[[276, 124, -47, -355, -43, 580, -189, -100, 141, -19],
[-16, -609, 325, 13, 278, 174, 514, -31, 393, 226],
[51, -179, -2, 380, -134, -218, 32, -181, 227, 428],
[-142, 95, -352, -205, -516, -149, -171, -799, 222, -101],
[-384, 365, 33, 290, 338, 229, 4, 254, -177, 629],
[-554, -130, 67, 491, 427, 756, 231, 297, -504, -230]]
->
[[-554, -130, 67, 491, 427, 756, 231, 297, -504, -230],
[276, 124, -47, -355, -43, 580, -189, -100, 141, -19],
[-16, -609, 325, 13, 278, 174, 514, -31, 393, 226],
[51, -179, -2, 380, -134, -218, 32, -181, 227, 428],
[-142, 95, -352, -205, -516, -149, -171, -799, 222, -101],
[-384, 365, 33, 290, 338, 229, 4, 254, -177, 629]]

[[-198, -439, -135, -263, 342, -730, -173, 770, -83, -176, 79, -276, -375, 639, -595, 450],
[471, 64, 214, 440, -199, 182, 788, -629, 24, 340, 497, 2, -763, 383, 142, -446],
[512, 398, 293, 27, 430, -422, 151, 541, -671, -304, -420, 84, -219, 3, -38, 459],
[314, 352, -62, -556, -329, -202, -531, -686, 53, 540, -8, -651, 650, 553, 510, -14],
[67, 407, 297, -354, -697, 645, -636, 408, 528, 583, 351, 205, -616, 442, 203, -263],
[108, -122, 697, -586, -242, 353, 390, 280, -147, -714, 330, -65, -388, -273, -665, -469]]
->
[[108, -122, 697, -586, -242, 353, 390, 280, -147, -714, 330, -65, -388, -273, -665, -469],
[-198, -439, -135, -263, 342, -730, -173, 770, -83, -176, 79, -276, -375, 639, -595, 450],
[471, 64, 214, 440, -199, 182, 788, -629, 24, 340, 497, 2, -763, 383, 142, -446],
[512, 398, 293, 27, 430, -422, 151, 541, -671, -304, -420, 84, -219, 3, -38, 459],
[314, 352, -62, -556, -329, -202, -531, -686, 53, 540, -8, -651, 650, 553, 510, -14],
[67, 407, 297, -354, -697, 645, -636, 408, 528, 583, 351, 205, -616, 442, 203, -263]]

[[832, -103, 376],
[26, 93, 265],
[-580, -70, -767],
[-779, -812, -450]]
->
[[-779, -812, -450],
[832, -103, 376],
[26, 93, 265],
[-580, -70, -767]]

[[564, 316, 613, 317, -344, -225, 836],
[-464, -318, -607, -314, 402, 353, -861],
[504, 311, 673, 305, -271, -128, 752],
[-191, 678, 806, -540, -512, -72, 626],
[-614, -228, -608, -58, 218, 213, -766],
[-510, -10, -602, -406, 125, 111, -655],
[388, 113, 606, 7, -352, -375, 643]]
->
[[388, 113, 606, 7, -352, -375, 643],
[564, 316, 613, 317, -344, -225, 836],
[-464, -318, -607, -314, 402, 353, -861],
[504, 311, 673, 305, -271, -128, 752],
[-191, 678, 806, -540, -512, -72, 626],
[-614, -228, -608, -58, 218, 213, -766],
[-510, -10, -602, -406, 125, 111, -655]]

[[259, -183, -3, -137, -35, 152, -93, 14, 322],
[374, -533, 6, -137, -177, 732, 407, -309, -120],
[-130, -318, 52, -137, -189, -450, 424, 104, 116],
[417, -216, -3, -137, 175, -16, 194, 126, 166],
[-298, -13, 457, -137, -50, 236, 190, -290, 301],
[143, -87, -212, -137, 89, -24, -256, -355, -261],
[-202, 180, -74, -137, -242, -192, 356, -113, -58]]
->
[[-202, 180, -74, -137, -242, -192, 356, -113, -58],
[259, -183, -3, -137, -35, 152, -93, 14, 322],
[374, -533, 6, -137, -177, 732, 407, -309, -120],
[-130, -318, 52, -137, -189, -450, 424, 104, 116],
[417, -216, -3, -137, 175, -16, 194, 126, 166],
[-298, -13, 457, -137, -50, 236, 190, -290, 301],
[143, -87, -212, -137, 89, -24, -256, -355, -261]]

[[-838, 89],
[432, 11],
[-832, -85],
[-31, -11],
[527, 97],
[624, 340]]
->
[[624, 340],
[-838, 89],
[432, 11],
[-832, -85],
[-31, -11],
[527, 97]]
